Below are the code and all the weights of a small trained network. Each question names an input and a target symbol and asks about switching units off, where a switched-off unit gives its printed mean instead of its output.

import numpy as np


def w(rows, s, z=0):
    codes = np.array(rows[::2]) - 128.0
    scale = np.full(codes.shape[1], s)
    scale[-1] = z or s
    return codes * scale


def norm(h):
    return h / np.sqrt((h * h).mean(-1, keepdims=True) + 1e-5)


def f(y):
    return y / 2 * (1 + np.tanh(0.7978845608 * (y + 0.044715 * y**3)))


def softmax(a):
    e = np.exp(a - a.max(-1, keepdims=True))
    return e / e.sum(-1, keepdims=True)


def log_softmax(a):
    a = a - a.max(-1, keepdims=True)
    return a - np.log(np.exp(a).sum(-1, keepdims=True))


def net(x, mask):
    ids = ['Ψαγδεζθλμξτφω'.index(c) for c in x.split()]
    T = len(ids)
    res = E[ids] + P[:T]
    r = norm(res)
    for j in range(3):
        rows = slice(4 * j, 4 * j + 4)
        q, k, v = (r @ M[0][rows].T for M in (Q, K, V))
        z = softmax(np.where(np.tri(T) > 0, q @ k.T / 4**0.5, -1e9)) @ v
        o = O[0][rows]
        res = res + np.where(mask[j], z, o[:, -1]) @ o[:, :-1]
    y = f(norm(res) @ A[0][:, :-1].T + A[0][:, -1])
    res = res + np.where(mask[3:15], y, B[0][:, -1]) @ B[0][:, :-1]
    return log_softmax(norm(res)[-1] @ U[:, :-1].T + U[:, -1])


Q, K, V, O, A, B = {}, {}, {}, {}, {}, {}
E = w([
[109,159,177],'Ψ',
[175,156,163],'α',
[142,3,124],'γ',
[91,126,67],'δ',
[130,88,201],'ε',
[145,43,102],'ζ',
[146,47,137],'θ',
[165,188,143],'λ',
[219,90,74],'μ',
[76,161,225],'ξ',
[94,188,28],'τ',
[123,148,161],'φ',
[114,57,176],'ω',
],0.02)
P = w([
[100,151,138],'0',
[159,131,143],'1',
[100,150,136],'2',
[157,128,143],'3',
[100,150,136],'4',
[155,128,142],'5',
[100,151,136],'6',
[155,128,141],'7',
[99,151,134],'8',
[155,127,142],'9',
[99,149,133],'10',
[154,127,141],'11',
[155,251,44],'12',
],0.016)
Q[0] = w([
[118,47,82],'h1',
[181,131,158],'h1',
[37,7,15],'h1',
[111,168,145],'h1',
[79,104,142],'h2',
[120,216,69],'h2',
[114,108,157],'h2',
[149,42,236],'h2',
[179,150,113],'h3',
[82,91,154],'h3',
[93,121,130],'h3',
[48,99,132],'h3',
],0.017)
K[0] = w([
[171,79,82],'h1',
[145,123,147],'h1',
[119,1,65],'h1',
[90,114,164],'h1',
[129,113,189],'h2',
[55,159,87],'h2',
[140,135,151],'h2',
[211,142,161],'h2',
[161,127,180],'h3',
[110,116,73],'h3',
[96,135,99],'h3',
[71,133,83],'h3',
],0.023)
V[0] = w([
[104,201,174],'h1',
[100,98,50],'h1',
[123,84,72],'h1',
[124,180,171],'h1',
[156,130,194],'h2',
[163,70,150],'h2',
[76,183,65],'h2',
[59,199,50],'h2',
[179,93,186],'h3',
[58,181,33],'h3',
[141,125,133],'h3',
[41,191,3],'h3',
],0.0033)
O[0] = w([
[94,57,175,158],'h1',
[189,211,130,45],'h1',
[178,198,115,76],'h1',
[81,51,153,165],'h1',
[114,54,173,169],'h2',
[94,81,107,126],'h2',
[163,211,120,104],'h2',
[183,254,119,97],'h2',
[156,177,140,188],'h3',
[61,46,108,35],'h3',
[127,132,131,137],'h3',
[41,24,102,6],'h3',
],0.0043,0.0016)
A[0] = w([
[145,112,35,169],'n1',
[12,147,192,86],'n2',
[87,88,218,18],'n3',
[199,200,45,119],'n4',
[137,213,78,1],'n5',
[49,198,153,130],'n6',
[186,164,93,86],'n7',
[116,128,122,110],'n8',
[92,106,187,92],'n9',
[6,84,69,43],'n10',
[35,216,87,188],'n11',
[104,194,61,109],'n12',
],0.017,0.0069)
B[0] = w([
[93,154,232,214],'n1',
[129,140,238,219],'n2',
[149,158,21,212],'n3',
[84,63,85,254],'n4',
[143,243,85,170],'n5',
[77,148,69,205],'n6',
[115,180,92,182],'n7',
[152,124,127,116],'n8',
[150,104,103,193],'n9',
[86,249,9,164],'n10',
[204,26,110,227],'n11',
[88,175,194,186],'n12',
],0.019,0.0067)
U = w([
[148,93,160,253],'Ψ',
[168,250,165,16],'α',
[76,42,108,36],'γ',
[89,181,89,166],'δ',
[230,160,173,134],'ε',
[95,183,206,155],'ζ',
[181,88,99,123],'θ',
[155,89,81,99],'λ',
[28,103,153,54],'μ',
[113,112,219,171],'ξ',
[111,157,89,215],'τ',
[138,83,155,206],'φ',
[208,174,100,63],'ω',
],0.022,0.0047)

Each question gives the input, a string of symbols that net reads in full, and the target symbol t.
The units are the heads (4 rows each of Q, K, V and O) and the neurons (one row each of A and B). Each row of codes is followed by its name. A weight is (code - 128) times the scale printed after its matrix; where a second scale follows, it is the last column's (O, A, B and U).
mask holds one flag per unit, heads first, then neurons. A switched-off unit (its flag False) gives its mean, the last column of its rows in O or B, instead of its output. The means were averaged over made-up inputs and are rounded, as every weight is.
A unit's drop is (log p(t) with every unit on - log p(t) with that unit switched off) / (log p(t) with every unit on - log p(t) with every unit switched off).
The circuit of an input: a set's keep is (log p(t) with only the set's units on - log p(t) with every unit switched off) / (log p(t) with every unit on - log p(t) with every unit switched off). Starting from the 12 units with the biggest drops (on a tie, the unit counted first), units are removed one at a time, each time the one whose removal leaves the highest keep (on an exact tie, the one counted first), for as long as the keep stays at least 0.8.
units of the circuit, in order: the units of the circuit, biggest drop first
k most important neurons: the k neurons with the biggest drops, biggest first
heads that matter: for each layer, one digit per head in row order, 1 if its drop is at least 0.15 and else 0, layers parted by /
input μ λ δ δ α ω α, target δ: heads that matter -> 110
input ε α γ δ μ θ δ α α τ Ψ, target τ: heads that matter -> 001
input τ ζ ξ θ α, target τ: units of the circuit, in order -> [n2]
input ζ α ξ, target ξ: units of the circuit, in order -> [n2, n11]
input α μ α φ, target ω: heads that matter -> 100
input ζ α ξ δ ξ λ ε α μ, target δ: heads that matter -> 111
input θ α ω γ ζ α, target ε: heads that matter -> 000
input τ φ α α ε Ψ θ, target τ: heads that matter -> 001
input μ α α Ψ ξ φ ζ ζ α Ψ λ λ, target τ: 4 most important neurons -> [n2, n11, n1, n4]
input δ φ δ α φ ε α, target δ: 3 most important neurons -> [n2, n11, n1]
input ζ μ ζ μ θ, target θ: 3 most important neurons -> [n2, n4, n1]
input ε τ α γ α Ψ ζ ζ ζ γ θ, target τ: units of the circuit, in order -> [h3, n10]
input ζ ζ λ α ζ, target ζ: 3 most important neurons -> [n1, n4, n3]
input α τ α θ Ψ, target τ: heads that matter -> 101
input ζ δ φ μ Ψ μ γ α Ψ Ψ, target α: units of the circuit, in order -> [n4]
input δ μ ξ ζ θ, target δ: units of the circuit, in order -> [h3, n10]
input ω ε ζ, target ζ: units of the circuit, in order -> [n1, n4]
input ζ ω δ λ ζ δ ξ τ α, target τ: heads that matter -> 010
input θ ω μ, target μ: 4 most important neurons -> [n4, n1, n11, n3]
input τ ζ ω Ψ μ ε ε α, target ε: 4 most important neurons -> [n4, n1, n11, n3]
input μ φ λ φ δ α γ Ψ ε, target δ: units of the circuit, in order -> [n3]
input φ α ε μ γ α α μ, target γ: 2 most important neurons -> [n4, n2]
input α α α α α θ α δ, target μ: 2 most important neurons -> [n4, n12]
input δ γ θ ε ζ λ ζ, target δ: 2 most important neurons -> [n10, n2]
